Below are the code and all the weights of a small trained network. Each question names an input and a class and asks about switching units off, where a switched-off unit gives its printed mean instead of its output.

import numpy as np


def w(rows, s, z=0):
    codes = np.array(rows[::2]) - 128.0
    scale = np.full(codes.shape[1], s)
    scale[-1] = z or s
    return codes * scale


def norm(h):
    return h / np.sqrt((h * h).mean(-1, keepdims=True) + 1e-5)


def f(y):
    return y / 2 * (1 + np.tanh(0.7978845608 * (y + 0.044715 * y**3)))


def log_softmax(a):
    a = a - a.max(-1, keepdims=True)
    return a - np.log(np.exp(a).sum(-1, keepdims=True))


def net(x, mask):
    res = np.array(x, float).reshape(1, 2) / 4 @ E
    u = 0
    for l in range(4):
        y = f(norm(res) @ A[l][:, :-1].T + A[l][:, -1])
        res = res + np.where(mask[u : u + 3], y, B[l][:, -1]) @ B[l][:, :-1]
        u += 3
    return log_softmax(norm(res)[-1] @ U[:, :-1].T + U[:, -1])


A, B = {}, {}
E = w([
[73,166,93,151,8,55,114],'x0',
[191,118,86,135,161,164,117],'x1',
],0.011)
A[0] = w([
[57,81,210,113,134,92,110,10],'0.n0',
[109,150,95,121,116,128,146,162],'0.n1',
[102,157,255,102,139,61,77,4],'0.n2',
],0.0098,0.0025)
B[0] = w([
[197,145,78,102,144,126,47,246],'0.n0',
[95,97,101,144,186,95,55,169],'0.n1',
[223,90,113,81,132,153,9,253],'0.n2',
],0.013,0.0033)
A[1] = w([
[149,121,164,142,254,128,39,188],'1.n0',
[123,140,106,150,188,209,110,6],'1.n1',
[66,55,128,216,195,139,41,65],'1.n2',
],0.0067,0.0013)
B[1] = w([
[90,57,121,103,87,69,90,254],'1.n0',
[72,253,128,139,67,150,110,177],'1.n1',
[149,162,142,74,55,164,170,153],'1.n2',
],0.012,0.0067)
A[2] = w([
[111,203,208,72,190,58,181,5],'2.n0',
[42,81,150,88,83,6,101,231],'2.n1',
[114,254,189,135,100,151,210,170],'2.n2',
],0.0063,0.0025)
B[2] = w([
[180,128,241,90,114,158,25,114],'2.n0',
[120,83,169,186,198,220,165,254],'2.n1',
[188,2,155,156,91,225,203,121],'2.n2',
],0.0087,0.0066)
A[3] = w([
[157,127,238,1,193,117,149,6],'3.n0',
[111,138,154,148,138,164,152,57],'3.n1',
[83,103,127,105,175,95,155,26],'3.n2',
],0.0069,0.0018)
B[3] = w([
[73,189,130,233,152,13,144,251],'3.n0',
[180,101,196,79,12,80,187,126],'3.n1',
[98,171,176,219,91,212,160,107],'3.n2',
],0.011,0.0031)
U = w([
[155,165,48,100,173,80,40,225],'0',
[15,107,174,246,196,57,163,177],'1',
[186,2,151,79,99,178,153,125],'2',
[178,224,183,75,87,63,175,1],'3',
],0.0098,0.003)

Each question gives the input, the list of numbers given to net, and the class t.
The units are the neurons (one row each of A and B). Each row of codes is followed by its name. A weight is (code - 128) times the scale printed after its matrix; where a second scale follows, it is the last column's (A, B and U).
mask holds one flag per neuron, layer by layer. A switched-off neuron (its flag False) gives its mean, the last column of its row in B, instead of its output. The means were averaged over made-up inputs and are rounded, as every weight is.
A unit's drop is (log p(t) with every unit on - log p(t) with that unit switched off) / (log p(t) with every unit on - log p(t) with every unit switched off).
The circuit of an input: a set's keep is (log p(t) with only the set's units on - log p(t) with every unit switched off) / (log p(t) with every unit on - log p(t) with every unit switched off). Starting from all 12 units, units are removed one at a time, each time the one whose removal leaves the highest keep (on an exact tie, the one counted first), for as long as the keep stays at least 0.8.
units of the circuit, in order: the units of the circuit, biggest drop first
most important unit: the unit with the biggest drop
k most important neurons: the k neurons with the biggest drops, biggest first
k most important neurons of layer l: the k neurons of layer l with the biggest drops, biggest first
drop when u is switched off: that unit's drop, to one decimal
input [-2,1], class 2: most important unit => 2.n2
input [2,-2], class 2: units of the circuit, in order => 3.n0, 2.n1
input [3,-3], class 2: units of the circuit, in order => 3.n0, 1.n1
input [6,-8], class 0: units of the circuit, in order => 0.n2, 0.n0
input [2,-1], class 2: units of the circuit, in order => 3.n0, 2.n1
input [-3,0], class 2: units of the circuit, in order => 2.n2, 1.n1, 0.n2, 0.n1
input [7,4], class 1: 2 most important neurons => 0.n2, 0.n0
input [-4,-5], class 0: 2 most important neurons => 0.n0, 0.n2
input [-6,-6], class 0: 3 most important neurons => 0.n2, 0.n0, 3.n0
input [-3,3], class 2: 3 most important neurons => 1.n1, 3.n0, 0.n0
input [-1,0], class 2: 4 most important neurons => 2.n2, 1.n0, 0.n0, 0.n2
input [3,1], class 2: 2 most important neurons => 1.n2, 0.n0
input [8,4], class 1: 3 most important neurons => 0.n2, 0.n0, 2.n1
input [-7,-2], class 1: units of the circuit, in order => 3.n0
input [5,-6], class 0: units of the circuit, in order => 0.n2, 0.n0
input [0,-1], class 2: 2 most important neurons => 0.n2, 3.n0
input [-4,2], class 1: 2 most important neurons of layer 1 => 1.n0, 1.n2
input [2,-5], class 0: 2 most important neurons of layer 0 => 0.n0, 0.n2
input [5,2], class 1: 2 most important neurons of layer 0 => 0.n2, 0.n0
input [-5,-6], class 0: units of the circuit, in order => 0.n0
input [5,4], class 1: drop when 2.n1 is switched off => 0.1
input [-2,0], class 2: drop when 1.n0 is switched off => 0.4
input [-4,-7], class 0: drop when 0.n0 is switched off => 0.1
